Below are the code and all the weights of a small trained network. Each question names an input and a class and asks about switching units off, where a switched-off unit gives its printed mean instead of its output.

import numpy as np


def w(rows, s, z=0):
    codes = np.array(rows[::2]) - 128.0
    scale = np.full(codes.shape[1], s)
    scale[-1] = z or s
    return codes * scale


def norm(h):
    return h / np.sqrt((h * h).mean(-1, keepdims=True) + 1e-5)


def f(y):
    return y / 2 * (1 + np.tanh(0.7978845608 * (y + 0.044715 * y**3)))


def log_softmax(a):
    a = a - a.max(-1, keepdims=True)
    return a - np.log(np.exp(a).sum(-1, keepdims=True))


def net(x, mask):
    res = np.array(x, float).reshape(1, 4) / 4 @ E
    u = 0
    for l in range(3):
        y = f(norm(res) @ A[l][:, :-1].T + A[l][:, -1])
        res = res + np.where(mask[u : u + 12], y, B[l][:, -1]) @ B[l][:, :-1]
        u += 12
    return log_softmax(norm(res)[-1] @ U[:, :-1].T + U[:, -1])


A, B = {}, {}
E = w([
[187,163,87,2],'x0',
[212,216,189,182],'x1',
[186,35,171,100],'x2',
[97,149,199,94],'x3',
],0.0079)
A[0] = w([
[59,114,64,134,79],'L0N1',
[209,51,170,125,76],'L0N2',
[154,91,100,207,167],'L0N3',
[137,147,79,56,101],'L0N4',
[127,17,131,154,104],'L0N5',
[122,181,194,64,146],'L0N6',
[101,151,212,104,157],'L0N7',
[139,145,75,194,52],'L0N8',
[195,125,9,156,95],'L0N9',
[207,122,153,183,1],'L0N10',
[195,85,44,198,128],'L0N11',
[98,123,110,137,89],'L0N12',
],0.011,0.0056)
B[0] = w([
[144,86,61,141,201],'L0N1',
[158,78,86,115,221],'L0N2',
[76,112,194,110,253],'L0N3',
[145,130,113,109,226],'L0N4',
[168,109,98,142,227],'L0N5',
[92,139,132,58,254],'L0N6',
[83,82,172,126,226],'L0N7',
[110,181,142,167,149],'L0N8',
[40,169,224,12,208],'L0N9',
[164,149,136,148,152],'L0N10',
[69,137,254,82,229],'L0N11',
[115,117,120,156,119],'L0N12',
],0.0086,0.0031)
A[1] = w([
[48,107,218,130,133],'L1N1',
[216,60,161,93,61],'L1N2',
[73,189,101,135,150],'L1N3',
[62,83,121,73,53],'L1N4',
[83,205,91,136,128],'L1N5',
[81,184,114,140,75],'L1N6',
[215,123,99,108,151],'L1N7',
[189,164,203,225,255],'L1N8',
[119,71,151,239,97],'L1N9',
[154,121,78,125,159],'L1N10',
[249,244,154,101,191],'L1N11',
[87,223,44,142,126],'L1N12',
],0.012,0.0033)
B[1] = w([
[60,200,145,85,254],'L1N1',
[165,107,200,174,199],'L1N2',
[237,18,144,53,188],'L1N3',
[119,209,124,151,201],'L1N4',
[166,1,217,163,184],'L1N5',
[146,73,187,170,158],'L1N6',
[98,85,175,91,160],'L1N7',
[74,55,17,120,246],'L1N8',
[35,96,135,91,209],'L1N9',
[67,160,141,76,135],'L1N10',
[67,105,27,95,247],'L1N11',
[192,39,241,116,194],'L1N12',
],0.0084,0.006)
A[2] = w([
[160,133,105,147,46],'L2N1',
[74,197,93,111,157],'L2N2',
[127,151,135,89,56],'L2N3',
[127,60,163,90,114],'L2N4',
[135,110,78,102,46],'L2N5',
[214,154,95,50,112],'L2N6',
[98,192,221,119,155],'L2N7',
[74,118,65,130,127],'L2N8',
[144,63,42,117,165],'L2N9',
[133,85,152,119,81],'L2N10',
[56,86,149,141,144],'L2N11',
[94,83,94,6,251],'L2N12',
],0.014,0.0021)
B[2] = w([
[119,90,132,131,119],'L2N1',
[202,94,162,151,151],'L2N2',
[123,118,176,121,138],'L2N3',
[150,162,124,156,190],'L2N4',
[149,119,115,135,137],'L2N5',
[72,4,119,111,163],'L2N6',
[182,176,113,133,151],'L2N7',
[167,134,99,120,154],'L2N8',
[126,171,111,172,160],'L2N9',
[165,154,129,147,150],'L2N10',
[180,144,112,75,185],'L2N11',
[111,190,133,192,252],'L2N12',
],0.011,0.017)
U = w([
[95,203,215,64,179],'0',
[1,51,110,74,156],'1',
[135,159,4,208,160],'2',
[220,15,225,164,139],'3',
[173,168,139,119,93],'4',
[246,109,53,45,2],'5',
],0.014,0.0087)

Each question gives the input, the list of numbers given to net, and the class t.
The units are the neurons (one row each of A and B). Each row of codes is followed by its name. A weight is (code - 128) times the scale printed after its matrix; where a second scale follows, it is the last column's (A, B and U).
mask holds one flag per neuron, layer by layer. A switched-off neuron (its flag False) gives its mean, the last column of its row in B, instead of its output. The means were averaged over made-up inputs and are rounded, as every weight is.
A unit's drop is (log p(t) with every unit on - log p(t) with that unit switched off) / (log p(t) with every unit on - log p(t) with every unit switched off).
The circuit of an input: a set's keep is (log p(t) with only the set's units on - log p(t) with every unit switched off) / (log p(t) with every unit on - log p(t) with every unit switched off). Starting from the 12 units with the biggest drops (on a tie, the unit counted first), units are removed one at a time, each time the one whose removal leaves the highest keep (on an exact tie, the one counted first), for as long as the keep stays at least 0.8.
units of the circuit, in order: the units of the circuit, biggest drop first
top k neurons: the k neurons with the biggest drops, biggest first
top k neurons in layer l: the k neurons of layer l with the biggest drops, biggest first
input [1,8,3,-7], class 2: units of the circuit, in order => L1N11
input [-4,-8,-8,5], class 2: units of the circuit, in order => L0N11; L0N9; L2N6
input [5,-7,6,-7], class 0: units of the circuit, in order => L0N9; L1N8
input [-1,6,6,-5], class 2: units of the circuit, in order => L1N11; L1N12
input [6,-8,3,2], class 2: units of the circuit, in order => L2N12; L2N9; L0N11
input [-7,5,3,4], class 1: units of the circuit, in order => L1N8; L1N9
input [1,5,-6,1], class 3: units of the circuit, in order => L1N5; L1N3
input [0,-6,-8,-3], class 3: top 2 neurons => L1N12; L1N5
input [8,0,8,-2], class 1: top 3 neurons in layer 2 => L2N6; L2N2; L2N11
input [6,5,6,1], class 1: top 2 neurons => L2N6; L1N11
input [-2,6,-7,4], class 3: top 4 neurons => L1N5; L1N12; L1N6; L0N11
input [6,4,7,-7], class 0: top 2 neurons => L0N9; L0N11
input [8,-3,-8,1], class 1: top 3 neurons => L2N6; L0N4; L2N2
input [4,0,-5,-3], class 3: units of the circuit, in order => L1N12
input [-1,-4,-5,1], class 3: top 3 neurons in layer 1 => L1N12; L1N11; L1N8
input [5,6,-7,6], class 3: top 2 neurons in layer 2 => L2N6; L2N11
input [-8,1,-7,3], class 1: top 2 neurons => L1N8; L1N9
input [5,5,0,4], class 1: top 2 neurons in layer 1 => L1N8; L1N11
input [-3,-5,-6,-4], class 3: top 2 neurons => L1N12; L0N7
input [-5,6,-3,-7], class 0: top 2 neurons => L0N11; L0N3
input [-6,-2,5,1], class 1: top 2 neurons => L1N9; L0N9
input [-3,-6,-8,6], class 3: top 2 neurons in layer 1 => L1N12; L1N5
input [1,-3,1,-3], class 4: top 3 neurons in layer 2 => L2N7; L2N2; L2N6
input [-3,6,-5,-6], class 0: top 3 neurons => L0N11; L0N3; L0N9
